Below is a small trained network, with its code and all its weights. Each question gives an input and a class and asks what happens when units are switched off, that is, made to give their printed mean instead of their output.

import numpy as np


def w(rows, s, z=0):
    codes = np.array(rows[::2]) - 128.0
    scale = np.full(codes.shape[1], s)
    scale[-1] = z or s
    return codes * scale


def f(y):
    return np.maximum(y, 0)


def log_softmax(a):
    a = a - a.max(-1, keepdims=True)
    return a - np.log(np.exp(a).sum(-1, keepdims=True))


def net(x, mask):
    res = np.array(x, float).reshape(1, 7) / 4 @ E
    y = f(res @ A[0][:, :-1].T + A[0][:, -1])
    res = res + np.where(mask, y, B[0][:, -1]) @ B[0][:, :-1]
    return log_softmax(res[-1] @ U[:, :-1].T + U[:, -1])


A, B = {}, {}
E = w([
[80,42,26,148],'x0',
[85,105,106,47],'x1',
[158,1,190,138],'x2',
[92,179,115,103],'x3',
[79,169,173,176],'x4',
[143,159,121,208],'x5',
[68,114,193,117],'x6',
],0.0089)
A[0] = w([
[132,89,77,115,155],'n1',
[191,213,134,164,140],'n2',
[152,204,133,187,209],'n3',
[194,63,236,136,254],'n4',
[120,157,130,36,125],'n5',
[121,129,114,37,248],'n6',
[36,164,86,142,26],'n7',
[178,125,128,170,187],'n8',
[141,40,11,166,162],'n9',
[7,175,129,138,243],'n10',
],0.017,0.0019)
B[0] = w([
[129,76,83,133,184],'n1',
[84,253,112,164,202],'n2',
[56,219,126,133,199],'n3',
[171,109,236,195,241],'n4',
[203,144,52,102,185],'n5',
[228,138,80,145,193],'n6',
[78,81,166,79,184],'n7',
[110,145,129,160,171],'n8',
[69,49,66,185,250],'n9',
[78,86,171,6,198],'n10',
],0.026,0.017)
U = w([
[102,202,119,136,232],'0',
[141,100,160,4,58],'1',
[228,124,78,60,251],'2',
[89,22,42,192,80],'3',
[188,79,222,180,85],'4',
],0.011,0.002)

Each question gives the input, the list of numbers given to net, and the class t.
The units are the neurons (one row each of A and B). Each row of codes is followed by its name. A weight is (code - 128) times the scale printed after its matrix; where a second scale follows, it is the last column's (A, B and U).
mask holds one flag per neuron, in row order. A switched-off neuron (its flag False) gives its mean, the last column of its row in B, instead of its output. The means were averaged over made-up inputs and are rounded, as every weight is.
A unit's drop is (log p(t) with every unit on - log p(t) with that unit switched off) / (log p(t) with every unit on - log p(t) with every unit switched off).
The circuit of an input: a set's keep is (log p(t) with only the set's units on - log p(t) with every unit switched off) / (log p(t) with every unit on - log p(t) with every unit switched off). Starting from all 10 units, units are removed one at a time, each time the one whose removal leaves the highest keep (on an exact tie, the one counted first), for as long as the keep stays at least 0.8.
units of the circuit, in order: the units of the circuit, biggest drop first
top k neurons: the k neurons with the biggest drops, biggest first
drop of u: that unit's drop, to one decimal
input [4,-6,6,-3,-4,3,7], class 4: units of the circuit, in order : (n4)
input [3,5,-7,-1,-7,0,6], class 2: units of the circuit, in order : (n6; n5)
input [8,-6,-2,7,4,7,1], class 1: top 2 neurons : (n10; n7)
input [-4,1,2,7,-4,2,7], class 2: top 2 neurons : (n5; n7)
input [-5,-5,2,-8,7,-3,-7], class 0: top 2 neurons : (n2; n3)
input [-6,7,-4,6,-7,8,6], class 2: top 2 neurons : (n5; n6)
input [-2,-7,0,6,5,0,8], class 1: top 2 neurons : (n10; n9)
input [8,-8,-8,1,6,5,-8], class 0: top 2 neurons : (n3; n2)
input [-3,-4,4,-5,8,-3,-8], class 4: drop of n4 : 5.4
input [5,-7,4,7,8,-4,1], class 1: drop of n1 : 0.0
input [0,-3,-6,-7,-5,-7,6], class 2: drop of n9 : 0.2
input [-2,5,2,-5,6,-6,8], class 4: drop of n4 : 1.7
